Small tables with named rows and columns. After each table, cells are looked up by row and column.

Table fev
,nosat,lusenap,fuv,tes
rifove,75,63,74,60
koti,37,69,41,69
tum,64,67,64,62
ripilo,23,76,24,75
zep,82,49,81,50
bazur,90,46,85,47

nosat of zep is 82
lusenap of zep is 49
tes of bazur is 47
tes of zep is 50
tes of koti is 69
tes of ripilo is 75
lusenap of ripilo is 76
Which row has the largest tes? ripilo

Table ler
	tubar	tav	lod	rikon	koli	pobot	garilo	nav	runil	fuz
duti	768	769	672	540	627	158	633	521	688	656
zuz	686	960	670	766	912	172	908	438	780	732
deba	718	764	660	584	662	266	670	531	676	645
tikem	443	523	533	685	642	883	637	609	544	561
bok	593	736	618	705	755	441	738	509	664	654
fogolu	436	448	517	625	551	993	563	657	494	517
dagusaz	571	608	581	628	638	565	623	565	609	611
daketet	590	405	551	462	409	627	389	632	528	552
zegepa	704	668	633	536	579	321	577	551	637	625
demike	843	838	718	517	626	16	642	505	704	665

What is the lod of bok in ler? 618
What is the tav of bok in ler? 736
What is the tav of zegepa in ler? 668
What is the garilo of tikem in ler? 637
What is the garilo of deba in ler? 670
What is the pobot of tikem in ler? 883
What is the tubar of zegepa in ler? 704
What is the tav of fogolu in ler? 448
What is the tav of daketet in ler? 405
What is the runil of zuz in ler? 780
What is the pobot of bok in ler? 441
Which row has the largest rikon? zuz

pigivid.csv
,zez,laz,tapoko,toko,gidozed,bativor,bibuk
vused,0.522,0.465,0.760,0.383,0.441,0.315,0.563
mibomu,0.748,0.450,0.546,0.420,0.426,0.479,0.424
fabob,0.482,0.290,0.452,0.671,0.370,0.602,0.469
mek,0.518,0.474,0.292,0.292,0.570,0.526,0.294
pep,0.505,0.387,0.410,0.159,0.618,0.515,0.286
lub,0.503,0.696,0.258,0.557,0.400,0.229,0.397
rivu,0.529,0.452,0.447,0.160,0.591,0.415,0.306
nises,0.436,0.528,0.471,0.546,0.384,0.286,0.569
miral,0.390,0.262,0.360,0.480,0.465,0.776,0.419
ruf,0.493,0.332,0.530,0.292,0.588,0.571,0.374

What is the bativor of rivu in pigivid?
0.415
What is the tapoko of lub in pigivid?
0.258
What is the laz of nises in pigivid?
0.528
What is the tapoko of nises in pigivid?
0.471
What is the tapoko of miral in pigivid?
0.360
What is the toko of rivu in pigivid?
0.160
What is the laz of miral in pigivid?
0.262
What is the bibuk of ruf in pigivid?
0.374
Which row has the largest bibuk? nises

pep =
cols = ridan, zunin, miri, lef, ladib
vede: [151, 8, 7, 106, 56]
zavodig: [101, 206, 194, 132, 174]
bedi: [207, 55, 64, 144, 83]
dibire: [224, 206, 185, 109, 182]

miri of bedi = 64
ladib of bedi = 83
ladib of zavodig = 174
ridan of bedi = 207
lef of zavodig = 132
miri of zavodig = 194
zunin of dibire = 206
zunin of zavodig = 206
ridan of zavodig = 101
lef of bedi = 144
lef of dibire = 109

robal
        penos  desil  buga  devuken
zozaru     74     19    50       66
paz        36     58    30       38
vuri       55     24    73       62
naf        54     34    49       52
gesesi     54     26    68       56
vor        52     37    43       46
bal        50     47    23       36
sakit      32     68    20       33
sigal      57     54     2       38

sakit, penos -> 32
paz, penos -> 36
gesesi, penos -> 54
bal, desil -> 47
sigal, desil -> 54
zozaru, devuken -> 66
vor, penos -> 52
gesesi, buga -> 68
vor, devuken -> 46
bal, buga -> 23
sigal, devuken -> 38
naf, devuken -> 52
vor, buga -> 43
vuri, buga -> 73
vor, desil -> 37
zozaru, desil -> 19
naf, desil -> 34
sigal, penos -> 57
sakit, desil -> 68

tefuvos =
          fut  pidopa    kub    kot    bal  sakur
duzom   51894   49471  37678  32358  26791  76131
kubalo  83777   56547  70830  45926   8916   8393
renibi  61090   40721  60045  41783  33307  14866
nemu    20889   16448  23120  18859  31853  80266
rap     10163   25914  16751  33075  41132  71510
pim     75292   41157  81590  44107  27962   1439

kubalo, pidopa -> 56547
pim, bal -> 27962
duzom, kub -> 37678
rap, kub -> 16751
nemu, fut -> 20889
pim, kub -> 81590
rap, bal -> 41132
Which row has the largest sakur? nemu

zun.csv
,mazo,bupepir,vukobu
gusaled,184,91,144
gofafe,108,209,150
vot,67,24,127
fur,142,56,122
kot,113,87,176
bodug,116,41,161
fanimo,99,106,209
fafep,164,90,172
zigu,183,33,111
veratil,50,89,128
fakoza,180,118,60
zesobuk,187,137,44

gusaled, mazo: 184
gofafe, bupepir: 209
fanimo, mazo: 99
veratil, bupepir: 89
zigu, vukobu: 111
vot, bupepir: 24
zigu, bupepir: 33

bup
|  | vib | bel | dig | sib | forim | med |
|---|---|---|---|---|---|---|
| ragib | 23 | 38 | 36 | 48 | 34 | 46 |
| lazas | 79 | 42 | 13 | 51 | 12 | 80 |
| zem | 53 | 46 | 41 | 38 | 51 | 46 |
| pefeted | 70 | 53 | 31 | 44 | 43 | 60 |
| dogi | 38 | 48 | 45 | 47 | 45 | 42 |
| lesobal | 61 | 33 | 61 | 46 | 51 | 34 |
| fivupu | 35 | 38 | 42 | 41 | 31 | 43 |
| mirivi | 51 | 70 | 61 | 56 | 65 | 35 |
| tevob | 71 | 4 | 76 | 35 | 34 | 22 |
| mupepu | 73 | 67 | 29 | 46 | 65 | 62 |
| zagul | 47 | 47 | 50 | 35 | 47 | 37 |
| lof | 61 | 60 | 47 | 36 | 61 | 43 |
| bor | 54 | 65 | 48 | 42 | 59 | 43 |
| zeduf | 47 | 40 | 37 | 44 | 51 | 48 |

ragib, bel: 38
mirivi, sib: 56
lazas, med: 80
fivupu, dig: 42
fivupu, bel: 38
mupepu, vib: 73
zagul, forim: 47
mirivi, dig: 61
zeduf, sib: 44
mupepu, med: 62
ragib, vib: 23
zagul, dig: 50
lof, vib: 61
Which row has the largest dig? tevob

gov
         zusife  fus  vudu  zilo  zutib  lop  daguk  davim  tedob
pelugo      0.4  0.4   0.5   0.4    0.4  0.4    0.5    0.5    0.4
bepekop     0.4  0.4   0.5   0.4    0.5  0.5    0.5    0.4    0.5
zag         0.5  0.5   0.5   0.3    0.7  0.3    0.6    0.5    0.4
kuru        0.4  0.3   0.2   0.6    0.8  0.3    0.8    0.4    0.4
dis         0.5  0.4   0.5   0.5    0.3  0.5    0.4    0.4    0.4
sel         0.4  0.4   0.5   0.4    0.4  0.4    0.5    0.5    0.4
ral         0.4  0.5   0.4   0.3    0.7  0.3    0.5    0.6    0.4
rupe        0.4  0.5   0.4   0.5    0.4  0.5    0.4    0.4    0.4
zop         0.4  0.4   0.5   0.5    0.3  0.5    0.4    0.4    0.4
dal         0.3  0.4   0.5   0.4    0.4  0.4    0.5    0.5    0.4
kidalet     0.5  0.5   0.5   0.4    0.4  0.4    0.4    0.4    0.4
gotife      0.5  0.5   0.5   0.5    0.3  0.5    0.4    0.4    0.4
nogal       0.4  0.4   0.3   0.5    0.6  0.4    0.6    0.5    0.4

fus of bepekop: 0.4
tedob of dal: 0.4
lop of gotife: 0.5
vudu of nogal: 0.3
zusife of dis: 0.5
zutib of ral: 0.7
davim of dal: 0.5
davim of pelugo: 0.5
lop of nogal: 0.4
zutib of kuru: 0.8
vudu of pelugo: 0.5

